Each row was made from one path, in order. Every step used is in the known rows, and no mark comes twice. Write each row's path.
Known rows
sadiget/desamov/pezum/lurako/sevo: -9.0 14.3 -8.2 9.9 -22.8 -25.8 0.6 -5.2 -5.6 33.8 10.4 15.3 -6.4 31.8 16.6 -10.5 27.4 -9.2 -1.1 -5.4 21.5 3.5 28.3 4.3
fonudap/pezum/lurako: -8.1 14.7 -25.8 13.6 -31.6 -38.1 -4.9 -2.9 7.1 8.9 -8.4 8.8 4.2 32.6 0.3 -17.4 11.5 -43.8 -7.5 -3.5 16.1 7.9 29.8 -2.8
lurako/sevo/gusup/sadiget/desamov/fonudap: 4.9 -2.7 -17.1 3.0 -2.8 -15.7 -14.3 -18.9 12.5 34.6 7.9 13.9 13.8 29.7 9.7 1.0 28.6 -6.8 37.1 22.3 0.4 37.1 23.6 2.2
desamov/pezum/fonudap/sevo/lurako: -0.2 4.1 -1.2 3.6 -7.7 -4.0 -7.4 -8.2 -12.8 -2.3 1.0 3.5 -4.1 44.6 18.9 -4.9 11.2 -20.1 -0.6 -1.6 -0.2 8.6 17.5 -13.9
gusup/sadiget/desamov/fonudap/pezum/lurako/sevo: -17.9 14.1 -32.7 6.2 -25.1 -36.5 -17.0 -14.4 12.4 33.8 3.3 10.4 -0.8 31.9 9.6 -10.9 25.6 -8.8 5.7 1.0 16.6 23.8 23.2 4.7
lurako/sevo/sadiget/desamov/fonudap: 12.1 -2.8 -14.0 -0.3 -15.7 -21.7 -3.5 -17.2 -4.3 30.9 8.2 12.8 12.0 35.9 19.7 -3.5 23.0 -4.1 38.4 20.0 4.4 24.4 22.1 1.6
lurako/sevo/desamov/pezum/fonudap: -0.9 -3.1 -2.9 16.4 -6.0 -13.8 -21.7 -5.2 -9.2 24.8 6.8 7.5 -8.4 29.1 18.6 -3.2 25.0 -7.1 -0.5 9.0 23.0 0.0 18.7 4.9
fonudap/pezum/sadiget/desamov/lurako: 17.6 -23.4 13.2 -2.0 -9.4 -37.6 -2.1 -12.7 -11.9 -3.6 1.1 6.6 18.4 22.3 5.1 1.4 11.1 -25.9 17.1 -1.3 -7.4 39.5 33.9 3.1
fonudap/sevo: -0.8 6.3 4.1 9.1 -20.4 -14.6 -2.1 -5.4 -2.9 -0.3 2.3 0.1 4.3 41.0 4.6 -17.5 13.5 -26.8 6.8 -7.3 -1.4 24.0 26.8 -13.6
lurako/sevo: -0.4 5.8 -16.0 24.8 -20.4 -23.1 10.0 -18.8 -4.4 20.2 11.0 10.6 7.9 36.8 5.7 -5.6 30.2 -8.7 -6.8 -8.9 15.7 22.2 19.3 -2.7
gusup/sadiget/desamov: 5.1 -0.9 8.3 -4.6 -4.8 -20.2 -3.1 -9.0 14.7 40.5 -1.3 -5.4 19.4 22.3 9.3 1.2 18.8 -26.1 22.9 1.1 6.9 43.8 25.8 -2.7
sadiget/desamov/fonudap/gusup: 6.3 -6.3 3.5 2.6 -14.4 -19.0 -4.4 -7.0 -3.3 21.0 4.5 12.2 23.1 16.1 11.0 -25.4 19.0 -19.4 21.2 16.3 1.1 51.1 22.5 -13.5
sevo/gusup/sadiget: 8.4 2.6 -24.7 21.5 -10.3 -17.4 -10.0 -14.9 23.2 20.4 -6.6 6.4 16.0 28.6 -1.4 0.2 30.9 -33.8 8.1 13.2 18.0 24.2 25.3 -5.3
pezum/fonudap: 8.1 0.2 -4.7 18.0 -12.2 -12.6 -12.0 0.9 -3.9 20.2 0.9 11.3 16.2 26.6 11.8 -0.7 18.2 -25.2 -2.6 -1.0 14.6 18.0 10.1 -1.9
pezum/fonudap/sevo: -2.4 5.4 3.6 10.9 -17.1 -11.2 -18.4 3.4 -5.9 5.6 2.9 2.4 4.4 35.7 11.6 -11.8 12.0 -21.3 5.1 -6.6 4.4 17.3 14.9 -9.7
desamov/pezum/fonudap: 8.4 -7.0 5.5 9.2 -10.3 -4.1 -14.6 -2.5 -10.9 20.3 4.2 13.8 -3.6 28.5 13.3 -9.5 23.2 -24.0 -6.9 3.9 11.4 14.1 16.1 1.4
gusup/sadiget/desamov/fonudap: 9.1 -5.2 -3.4 -9.0 -1.1 -10.2 -15.8 -14.5 13.5 35.3 2.2 12.3 16.7 27.5 12.6 -6.4 20.6 -15.6 33.2 18.5 -9.3 53.8 23.5 -1.9
desamov/lurako: 25.5 -13.8 1.3 13.8 -9.4 -19.1 4.3 -9.4 -9.2 -9.0 -3.2 18.5 16.6 34.6 0.1 -6.2 17.7 -24.7 1.4 2.5 -11.1 36.1 27.1 -1.0
desamov/pezum/lurako/sevo: -8.6 15.6 -18.1 16.8 -26.8 -22.4 -1.2 -7.3 -4.3 25.7 7.5 21.5 -9.4 35.1 13.1 -14.6 30.7 -12.3 -14.5 -5.0 22.5 2.5 25.4 2.9
gusup/sadiget: 4.9 1.6 -12.9 8.5 -11.6 -12.9 -11.7 -14.2 21.0 27.5 -7.5 5.1 14.0 27.7 4.6 -8.5 27.1 -30.0 -4.1 1.8 11.4 46.0 21.4 -7.0
fonudap/desamov/lurako/sevo: 8.7 -12.2 -9.2 19.3 -28.9 -23.5 5.3 -21.3 -11.8 -3.0 10.6 15.8 9.7 31.7 0.2 -6.3 28.3 -4.0 -6.1 -6.7 -0.9 35.9 14.0 0.3
sevo/gusup: 15.2 0.7 -17.5 32.5 -14.0 -22.0 10.5 -12.4 1.9 3.7 1.6 8.8 19.1 34.4 -5.4 2.2 23.9 -36.0 14.6 12.5 15.2 0.2 29.1 -5.9
desamov/lurako/sevo/gusup: 15.7 -3.8 -24.4 37.2 -14.1 -28.4 8.1 -16.4 -6.7 -3.6 7.7 17.4 13.0 37.7 -4.3 5.4 31.6 -13.0 10.3 9.8 11.7 1.0 26.7 2.6

Which path is each row?
4.3 -7.5 12.7 -4.5 -3.1 -6.0 -22.3 -1.3 -1.1 37.7 2.3 4.6 -1.6 21.5 17.8 -3.3 23.3 -19.6 6.6 5.7 13.5 24.9 17.3 3.7 -> gusup/sadiget/desamov/pezum/fonudap
3.6 -13.4 -2.4 9.8 -16.2 -41.4 0.5 -22.0 -13.3 6.1 11.3 7.1 9.5 29.1 6.8 1.8 22.1 -4.7 5.8 -9.2 4.6 31.2 27.2 7.0 -> fonudap/pezum/sadiget/desamov/lurako/sevo
4.9 14.1 -32.8 15.9 -38.4 -32.0 -0.2 -10.3 -5.9 25.5 0.7 14.7 -6.3 40.0 20.4 -12.7 29.2 -14.5 -1.7 6.7 37.7 -16.0 24.6 3.6 -> desamov/pezum/lurako/sevo/sadiget
2.6 -1.3 -17.5 5.0 -15.1 -11.3 -23.1 -13.7 19.7 26.6 -5.7 13.9 17.5 17.1 8.7 -25.9 28.7 -22.6 -0.2 16.1 8.2 64.9 17.8 -13.3 -> desamov/fonudap/gusup/sadiget
-0.9 8.6 -18.3 4.8 -31.5 -47.4 5.1 -9.6 -2.6 32.1 2.7 -5.3 6.9 32.7 14.6 -1.4 17.2 -17.2 25.1 1.7 28.5 -2.7 29.0 4.5 -> fonudap/pezum/lurako/sevo/sadiget/desamov
-2.7 10.9 -33.6 20.7 -16.9 -19.8 -17.3 -13.1 18.8 29.2 -1.5 14.5 -1.6 29.7 5.5 -5.1 38.4 -20.2 -2.3 11.9 28.8 7.9 27.0 1.9 -> desamov/pezum/lurako/sevo/gusup/sadiget
2.3 2.2 -6.9 10.3 -6.8 -26.0 -3.5 -13.8 14.1 39.4 4.6 -3.7 17.1 24.7 6.8 9.2 28.3 -16.3 28.3 6.6 18.8 24.2 26.4 1.3 -> lurako/sevo/gusup/sadiget/desamov
-1.6 2.2 -11.7 12.5 -16.3 -14.7 -27.2 -2.8 16.1 31.0 -7.2 6.6 19.5 10.8 11.6 -18.0 27.2 -25.2 -10.7 4.8 23.4 50.8 10.4 -11.3 -> pezum/fonudap/gusup/sadiget
24.0 -19.4 19.2 0.0 -4.8 -28.8 -0.5 -7.4 -12.0 3.8 1.9 13.0 24.1 20.4 11.1 5.2 12.4 -21.2 19.5 -0.4 -6.4 38.2 30.6 2.4 -> pezum/sadiget/desamov/lurako
-4.4 11.0 -46.9 32.6 -25.0 -34.9 -6.1 -16.3 3.8 8.2 5.5 18.0 3.8 38.4 -2.2 -4.6 28.6 -19.5 11.3 15.7 20.2 -9.4 27.5 2.7 -> desamov/fonudap/pezum/lurako/sevo/gusup
20.9 -2.0 -27.6 20.7 -29.8 -33.5 6.1 -17.3 -11.2 7.7 0.8 12.7 8.3 42.2 12.7 -2.8 28.1 -6.4 6.2 6.4 20.2 5.6 21.8 3.4 -> desamov/lurako/sevo/sadiget
10.6 -5.0 -4.6 2.5 -21.6 -24.4 -4.6 -8.3 -4.3 22.4 1.2 10.0 22.5 18.9 16.0 -24.5 19.7 -17.9 26.3 21.8 10.4 40.1 22.4 -12.9 -> sevo/sadiget/desamov/fonudap/gusup
9.1 7.1 -15.3 12.2 -31.3 -22.0 -14.4 -1.0 -6.2 9.4 -2.6 -1.0 5.1 40.3 19.0 -9.6 15.9 -20.9 13.9 6.1 22.3 -3.9 16.4 -6.1 -> pezum/fonudap/sevo/sadiget
4.3 -2.2 -12.1 7.2 -24.1 -27.8 -3.6 -11.7 -6.7 26.4 7.0 10.6 18.9 20.4 17.4 -22.9 25.5 -6.6 23.0 18.2 15.1 37.2 19.4 -9.5 -> lurako/sevo/sadiget/desamov/fonudap/gusup
-3.5 3.5 3.5 -7.7 -2.0 -5.4 -15.3 -8.1 -3.0 13.9 -0.7 -3.8 -2.7 38.6 22.3 -0.1 11.9 -16.3 10.6 -0.1 0.8 18.9 18.5 -10.2 -> gusup/sadiget/desamov/pezum/fonudap/sevo/lurako
-7.4 8.6 -21.3 0.5 -24.2 -34.8 -12.4 -4.0 6.7 16.0 -3.9 12.0 4.7 31.8 6.0 -17.0 9.5 -33.9 15.2 8.9 4.9 17.2 30.3 0.7 -> sadiget/desamov/fonudap/pezum/lurako
9.3 -6.9 20.0 -1.2 -9.1 -28.4 1.9 -8.3 -3.9 28.3 6.5 2.0 26.7 16.1 16.1 5.8 13.4 -29.3 22.0 -4.7 12.0 29.5 30.1 -4.0 -> pezum/sadiget/desamov
1.6 -6.2 4.6 0.8 -6.7 -14.6 -3.7 -17.3 3.1 34.5 8.9 2.0 -7.4 28.0 8.9 -4.3 34.2 -15.1 14.8 10.0 14.3 19.2 33.3 3.5 -> lurako/sevo/gusup/sadiget/desamov/pezum
-10.1 10.3 -25.8 -3.5 -22.9 -33.4 -22.9 -6.2 17.8 24.6 -8.4 10.8 4.4 28.7 7.0 -16.6 12.8 -33.2 13.4 10.7 7.1 27.0 28.6 1.6 -> gusup/sadiget/desamov/fonudap/pezum/lurako
1.5 6.5 -32.6 26.5 -13.7 -20.6 -10.2 -19.6 20.2 25.4 0.7 6.9 11.3 30.2 0.1 2.2 37.2 -18.5 3.4 8.2 24.7 20.4 21.8 -2.0 -> lurako/sevo/gusup/sadiget
-4.9 6.3 -31.0 17.4 -27.0 -17.3 -17.9 -17.3 18.6 24.4 0.7 12.4 -1.7 24.8 1.9 -7.1 39.6 -22.1 -2.9 11.0 26.4 13.2 22.0 -0.4 -> fonudap/desamov/pezum/lurako/sevo/gusup/sadiget
10.4 -10.1 2.7 11.0 -12.3 -32.7 2.5 -15.5 -13.9 12.9 13.0 13.6 15.7 26.3 12.5 5.7 24.4 -0.3 7.9 -7.7 6.0 30.7 24.9 4.6 -> pezum/sadiget/desamov/lurako/sevo
2.3 -6.1 14.7 -7.8 -6.9 -10.5 -9.8 -10.8 3.8 23.6 4.4 -3.4 -9.9 30.5 7.3 -10.7 25.9 -24.4 22.6 11.3 5.1 20.3 37.1 -2.0 -> fonudap/sevo/gusup/sadiget/desamov/pezum
-8.8 8.3 -19.2 7.8 -15.6 -38.4 -10.1 -11.0 18.2 35.5 0.5 -4.9 10.1 25.0 3.6 4.0 23.1 -23.4 24.7 6.0 22.8 14.2 29.8 3.9 -> fonudap/pezum/lurako/sevo/gusup/sadiget/desamov
0.8 -1.6 9.4 -3.4 -10.8 -24.0 -6.2 -5.9 13.4 39.8 -2.3 -5.6 23.3 12.2 10.1 -11.3 21.1 -25.6 18.3 3.0 13.8 52.5 24.8 -9.0 -> fonudap/gusup/sadiget/desamov
